Here is a tiny trained network, its code and every weight. The questions are about switching its units off for an input and a target symbol, where a switched-off unit gives its printed mean instead of its output.

import numpy as np


def w(rows, s, z=0):
    codes = np.array(rows[::2]) - 128.0
    scale = np.full(codes.shape[1], s)
    scale[-1] = z or s
    return codes * scale


def norm(h):
    return h / np.sqrt((h * h).mean(-1, keepdims=True) + 1e-5)


def f(y):
    return y / 2 * (1 + np.tanh(0.7978845608 * (y + 0.044715 * y**3)))


def softmax(a):
    e = np.exp(a - a.max(-1, keepdims=True))
    return e / e.sum(-1, keepdims=True)


def log_softmax(a):
    a = a - a.max(-1, keepdims=True)
    return a - np.log(np.exp(a).sum(-1, keepdims=True))


def net(x, mask):
    ids = ['ΓΛΣΨΩαβδζηθμξπτφ'.index(c) for c in x.split()]
    T = len(ids)
    res = E[ids] + P[:T]
    q, k, v = (norm(res) @ M[0].T for M in (Q, K, V))
    z = softmax(np.where(np.tri(T) > 0, q @ k.T / 2**0.5, -1e9)) @ v
    res = res + np.where(mask[0], z, O[0][:, -1]) @ O[0][:, :-1]
    y = f(norm(res) @ A[0][:, :-1].T + A[0][:, -1])
    res = res + np.where(mask[1:25], y, B[0][:, -1]) @ B[0][:, :-1]
    return log_softmax(norm(res)[-1] @ U[:, :-1].T + U[:, -1])


Q, K, V, O, A, B = {}, {}, {}, {}, {}, {}
E = w([
[109,228,48,123],'Γ',
[139,152,100,184],'Λ',
[51,113,115,73],'Σ',
[166,254,161,129],'Ψ',
[86,83,160,149],'Ω',
[211,193,216,120],'α',
[183,50,152,130],'β',
[170,112,130,228],'δ',
[131,126,159,250],'ζ',
[175,128,101,160],'η',
[142,168,132,40],'θ',
[170,49,55,110],'μ',
[109,199,105,74],'ξ',
[32,64,108,138],'π',
[109,175,134,211],'τ',
[72,119,18,215],'φ',
],0.026)
P = w([
[30,213,50,105],'0',
[201,2,226,67],'1',
[42,234,38,117],'2',
[197,12,225,67],'3',
[51,238,27,121],'4',
[203,5,231,77],'5',
],0.0071)
Q[0] = w([
[35,40,129,49],'head 0',
[99,254,55,133],'head 0',
],0.039)
K[0] = w([
[38,59,71,38],'head 0',
[129,254,137,105],'head 0',
],0.042)
V[0] = w([
[115,255,243,35],'head 0',
[90,47,155,233],'head 0',
],0.0048)
O[0] = w([
[131,249,248,2,1],'head 0',
[150,105,19,187,239],'head 0',
],0.0043,0.0025)
A[0] = w([
[163,189,182,113,40],'neuron 0',
[123,24,107,102,84],'neuron 1',
[124,139,126,128,89],'neuron 2',
[111,157,154,153,53],'neuron 3',
[241,93,145,82,111],'neuron 4',
[149,74,157,39,2],'neuron 5',
[133,121,138,127,77],'neuron 6',
[183,111,121,138,79],'neuron 7',
[152,120,124,138,80],'neuron 8',
[147,52,110,51,49],'neuron 9',
[122,70,133,128,130],'neuron 10',
[95,130,121,152,64],'neuron 11',
[125,113,125,131,112],'neuron 12',
[91,48,147,6,181],'neuron 13',
[154,87,186,143,105],'neuron 14',
[170,136,115,119,118],'neuron 15',
[116,93,125,143,97],'neuron 16',
[119,125,124,124,101],'neuron 17',
[103,59,166,114,55],'neuron 18',
[150,147,85,143,68],'neuron 19',
[187,117,75,38,17],'neuron 20',
[119,123,90,85,133],'neuron 21',
[160,77,229,57,138],'neuron 22',
[142,95,77,116,41],'neuron 23',
],0.025,0.0096)
B[0] = w([
[110,188,161,171,152],'neuron 0',
[66,131,181,110,240],'neuron 1',
[135,131,119,132,118],'neuron 2',
[142,150,107,93,127],'neuron 3',
[253,92,177,126,195],'neuron 4',
[49,123,98,200,151],'neuron 5',
[126,139,96,148,118],'neuron 6',
[101,101,111,109,164],'neuron 7',
[110,120,123,124,133],'neuron 8',
[53,42,87,137,179],'neuron 9',
[90,122,153,121,207],'neuron 10',
[148,132,152,113,140],'neuron 11',
[119,133,132,130,136],'neuron 12',
[229,129,66,182,250],'neuron 13',
[128,197,91,171,186],'neuron 14',
[117,121,106,97,142],'neuron 15',
[104,120,147,122,170],'neuron 16',
[131,128,129,138,122],'neuron 17',
[88,140,118,76,182],'neuron 18',
[147,98,145,104,148],'neuron 19',
[159,199,171,179,143],'neuron 20',
[113,160,108,133,148],'neuron 21',
[101,162,95,17,202],'neuron 22',
[138,154,100,94,145],'neuron 23',
],0.059,0.012)
U = w([
[54,176,67,54,71],'Γ',
[218,78,183,69,102],'Λ',
[184,89,69,147,229],'Σ',
[99,195,174,146,148],'Ψ',
[80,132,221,98,99],'Ω',
[148,182,176,53,137],'α',
[120,78,139,109,254],'β',
[130,14,90,173,108],'δ',
[156,100,196,204,112],'ζ',
[155,78,66,32,118],'η',
[164,154,92,109,156],'θ',
[36,71,84,171,66],'μ',
[138,149,107,157,156],'ξ',
[58,130,100,231,70],'π',
[184,148,142,57,109],'τ',
[97,84,7,165,73],'φ',
],0.017,0.0074)

Each question gives the input, a string of symbols that net reads in full, and the target symbol t.
The units are the heads (2 rows each of Q, K, V and O) and the neurons (one row each of A and B). Each row of codes is followed by its name. A weight is (code - 128) times the scale printed after its matrix; where a second scale follows, it is the last column's (O, A, B and U).
mask holds one flag per unit, heads first, then neurons. A switched-off unit (its flag False) gives its mean, the last column of its rows in O or B, instead of its output. The means were averaged over made-up inputs and are rounded, as every weight is.
A unit's drop is (log p(t) with every unit on - log p(t) with that unit switched off) / (log p(t) with every unit on - log p(t) with every unit switched off).
The circuit of an input: a set's keep is (log p(t) with only the set's units on - log p(t) with every unit switched off) / (log p(t) with every unit on - log p(t) with every unit switched off). Starting from the 12 units with the biggest drops (on a tie, the unit counted first), units are removed one at a time, each time the one whose removal leaves the highest keep (on an exact tie, the one counted first), for as long as the keep stays at least 0.8.
units of the circuit, in order: the units of the circuit, biggest drop first
unit that matters most: the unit with the biggest drop
k most important neurons: the k neurons with the biggest drops, biggest first
drop when u is switched off: that unit's drop, to one decimal
input Ω τ Σ τ π, target Σ: unit that matters most -> neuron 13
input Ψ η π Ψ Λ, target Ψ: units of the circuit, in order -> (neuron 13; neuron 22; neuron 9)
input η η μ, target μ: 2 most important neurons -> (neuron 9; neuron 22)
input θ η δ η ζ, target ζ: 4 most important neurons -> (neuron 22; neuron 9; neuron 13; neuron 1)
input Ω Σ η Ω Ω, target Σ: 3 most important neurons -> (neuron 1; neuron 22; neuron 4)
input Γ Ω Ψ φ τ, target Ψ: 3 most important neurons -> (neuron 13; neuron 22; neuron 4)
input Ω τ φ θ ζ, target ζ: 3 most important neurons -> (neuron 22; neuron 18; neuron 9)
input Σ Ψ Ω η δ, target Ψ: 4 most important neurons -> (neuron 13; neuron 4; neuron 22; neuron 0)
input ζ δ Ω Σ μ, target Σ: 4 most important neurons -> (neuron 13; neuron 9; neuron 23; neuron 20)
input τ Ω π, target π: 2 most important neurons -> (neuron 22; neuron 4)
input α α Ω φ, target Ω: 2 most important neurons -> (neuron 13; neuron 4)
input Ω μ Ω Ω μ, target μ: drop when neuron 14 is switched off -> 0.2
input δ η Σ Σ, target φ: drop when neuron 13 is switched off -> 0.6
input δ ζ δ θ, target Σ: units of the circuit, in order -> (neuron 13)
input Ω δ Ω τ δ, target δ: drop when neuron 4 is switched off -> 0.5
